[[ 24 -14   7 -29   5  29]
 [ 12  24  31 -22 -11   1]] Out: 29

[[-20  11   2   1  12  -9]
 [ 41   3   4  -2 -29 -29]
 [ 12  13  14  -9  -1   2]] Out: -29

[[ -7 -10 -11  -7  36 -24]
 [ -1 -25   7   7 -33 -15]] Out: -24

[[-20 -38   2  12]
 [  4  21 -27  29]
 [-41   5  -7  18]] Out: 29

[[ -4  -5  -1 -10   2  -6 -33]
 [  0   2  -2   4   0   0 -20]
 [-16 -12   1   4 -21  -5   8]] Out: -20

[[-21 -17 -38  14  -6]
 [  2 -12 -22 -31 -22]
 [-10  -1  22  21 -16]] Out: -22
---
[[ 36  -9   5  -1  42]
 [-23  29 -32  -2 -29]
 [ 13 -30  24  -2  16]] yields -30

[[  2   4  32  -5]
 [ 11  -2  -6  -1]
 [ -8   8 -28  -7]] yields 8

[[ 16  12 -29   3  20  16]
 [ 36  19  -6  26  22   6]
 [ 14 -20 -17  -6  -2 -37]] yields -20

[[-24  10  11 -31  -5]
 [-14  -5   4 -18   0]
 [ 10 -12  -1  11   2]] yields -12

[[ 19  -3  21  37  16  19   7]
 [-11  33  -5 -41   1 -35 -25]
 [ -1 -28 -31  -2  -1 -24 -29]] yields -28

[[  3   0  -7  13]
 [  3  14   4 -36]
 [  3   0  -7   1]] yields 0

[[ 36   1  -6  15  -7]
 [  2 -10  -3  10  -3]
 [ -1  -5 -20  17  10]] yields -5
---
[[ 48 -14  19 -23 -16  -5]
 [ 47  36  -1 -27  -7  -2]] Answer: -7

[6066 5154 2650 8619 5491 7232] Answer: 5491

[  1 -25 -28  -9   8  43] Answer: 8

[[7661 5109 7080 7337 4202 7189 2979]
 [9039 4753 7506 3815 5015 6856 6758]
 [2557 7012 5471 6672 6050 3498 6919]] Answer: 3498

[[ 29 221 138 139]
 [152 128  30 154]
 [164 153 189 123]] Answer: 189

[ 585  108 -704  724] Answer: -704

[ 37 -14 -46  31  -5] Answer: 31

[ 44 -34 -18  33 -45 -26] Answer: -45

[17 45 32 19 75 14] Answer: 75

[[1790 1886 2019 4736 8881 8881 4292]
 [1945 2369 6494 8241 3122 3122 1955]] Answer: 3122
---
array([ 36, -26, -17, -45,   0, -41, -38]) | 36, -45

array([ 777,  546,  846, -736]) | 846, -736

array([82, 26, 37, 39, 16, 74]) | 82, 16

array([169, 112,  43,  32,  89, 119, 224]) | 224, 32

array([[71, 43, 24, 30, 46, 52],
       [74, 63, 12, 24, 52, 59]]) | 74, 12

array([[-36,  12,  10, -14,   8,  -2,  13],
       [-44,   7,  28,  29,  -3, -14,  36]]) | 36, -44

array([[-609, -326, -559, -549, -200,  578],
       [-672, -568, -428, -489, -393,  525],
       [-736, -717, -431, -320, -220,  276]]) | 578, -736

array([83, 35, 61, 79,  3]) | 83, 3

array([[3, 4, 2, 6, 4],
       [4, 1, 2, 4, 4],
       [4, 6, 2, 8, 3]]) | 8, 1
---
[[-535 -670  701  378   82  433  724]
 [ 903  253  174  203  640  350 -110]]
253

[[77 64 30 74]
 [55 68 88 10]
 [69 48 72 30]]
48

[ 61 228  69  73 141 188 140]
228

[ 61 106  70 121 216  51]
106

[42 47 52 64 76  3]
47

[-26   9  36  16  -2  30]
9

[6131 8020 4667 6418 6622 2628]
8020

[138 180 218  36 103]
180

[[8358 2441 4214 7283 9287 6522 8348]
 [3064 6121 1156 3629 6504 3154 6987]]
6121

[237 250 199  54]
250
---
-1.5	-0.2	-1.3	-1.1	0.2	1.3	-0.7
0.0	-1.2	-0.3	-0.5	-2.3	0.3	-0.4
0.5	-0.3	-0.6	-1.1	-1.0	-1.6	-1.9
result: -1.3

1.702	-16.792	-3.962	-3.209
1.702	-21.424	-2.461	14.343
2.832	-10.695	3.913	13.490
result: -3.962

11.6	5.5	1.4	-3.2	18.7	-7.0	6.3
3.2	-0.8	-5.5	-2.4	1.0	-1.7	8.0
13.7	16.6	-13.6	5.4	8.5	-1.7	6.3
result: 1.4

-0.110	0.200	-0.088	-0.097	-0.111	-0.093	-0.105
-0.132	-0.197	-0.174	-0.157	-0.122	-0.120	-0.100
-0.092	-0.058	-0.087	-0.065	-0.099	-0.092	-0.105
result: -0.088

-0.1	-0.8	1.5	0.0
-0.2	-0.5	0.7	-1.2
0.1	-0.1	0.6	-0.7
result: 1.5

99.1	54.2	-98.4	97.3	-45.1	-2.8	8.1
80.5	224.2	-53.5	51.9	-4.6	-188.5	-138.4
60.5	55.9	-43.5	29.1	-22.5	-50.2	-61.1
result: -98.4

-91.3	-164.7	-218.9	-64.2
156.6	108.9	17.3	7.2
31.3	-185.4	-18.2	17.6
result: -218.9
---
[[-13 -33 -26 -14]
 [  8  -9   0 -19]
 [-10 -26 -28  10]] Answer: -19

[[ -7  -9  32  40]
 [ -6   6  -9 -10]] Answer: 40

[[-12  -8 -17   9]
 [ 32 -10  12   9]] Answer: 9

[[-42  11 -37 -15]
 [-41 -24 -38  -3]] Answer: -15

[[-17 -21  14  16]
 [-35   0   3   8]] Answer: 16

[[-10 -26  28 -21]
 [ 22   4  35  14]
 [ -4 -23  34 -20]] Answer: 14
---
[[-28  19   6  22  -9   2]
 [-10   7  -3  -4 -15 -39]
 [-16  -4 -16  -8 -33   8]] => -16

[[ 18 -26   4 -15 -17]
 [  0  -6  24  14   4]
 [-10 -10   4 -43  36]] => 4

[[ -5 -27  -3   9   7 -23   7]
 [ -3 -16  -8 -34   6  15 -16]
 [ -6   5 -23 -21  -4   9 -25]] => -23

[[ -3   0   1 -16]
 [  1  39 -20  16]
 [  2 -14   6   6]] => 6

[[  7   1  25 -32 -18]
 [-11   6   3   4   6]
 [  6  -7  -2  -2  -2]] => -2

[[  0 -40   0   0]
 [ -1   5   1   3]
 [  1 -10   0  25]] => 0

[[  7   0  41 -30 -15]
 [  9  -1  40 -27 -16]
 [ -9   4 -36  -8   7]] => -36

[[ -2 -10   4   8 -22]
 [ -2  -6   9  15  27]
 [ -9 -20  18  31 -14]] => 18
---
[[ 13  41   1 -33]
 [-19  13  29 -39]
 [-34 -31  23  -1]]	29

[[  4   0   7  41  34]
 [  6  -1  -6   2  10]
 [ -2   0  -7 -28 -25]]	2

[[ 19 -33   1  -3 -15   1  -5]
 [ 27  28  -9   5  29 -16   3]
 [  3  -6  -7  14   1 -11  37]]	-16

[[-23  13  18 -24  11  19]
 [-11 -15  32 -20 -12 -12]
 [ 19 -14 -21  39 -30 -27]]	-12

[[ -4  28  15  36 -27  -7   3]
 [ 28 -17  -6  -7 -32  -2 -15]
 [  7 -22 -34  -2  -5  -5 -12]]	-2

[[  9 -34   8  26]
 [  6 -25 -11   1]
 [ 16 -21  -9  24]]	-11

[[  0  -4 -12 -10]
 [-20 -11 -32 -29]
 [-16 -31  -4 -13]]	-32

[[-11 -21   2   9 -24]
 [ -9 -15   0  14 -13]
 [-31   9  15  -7 -21]]	14
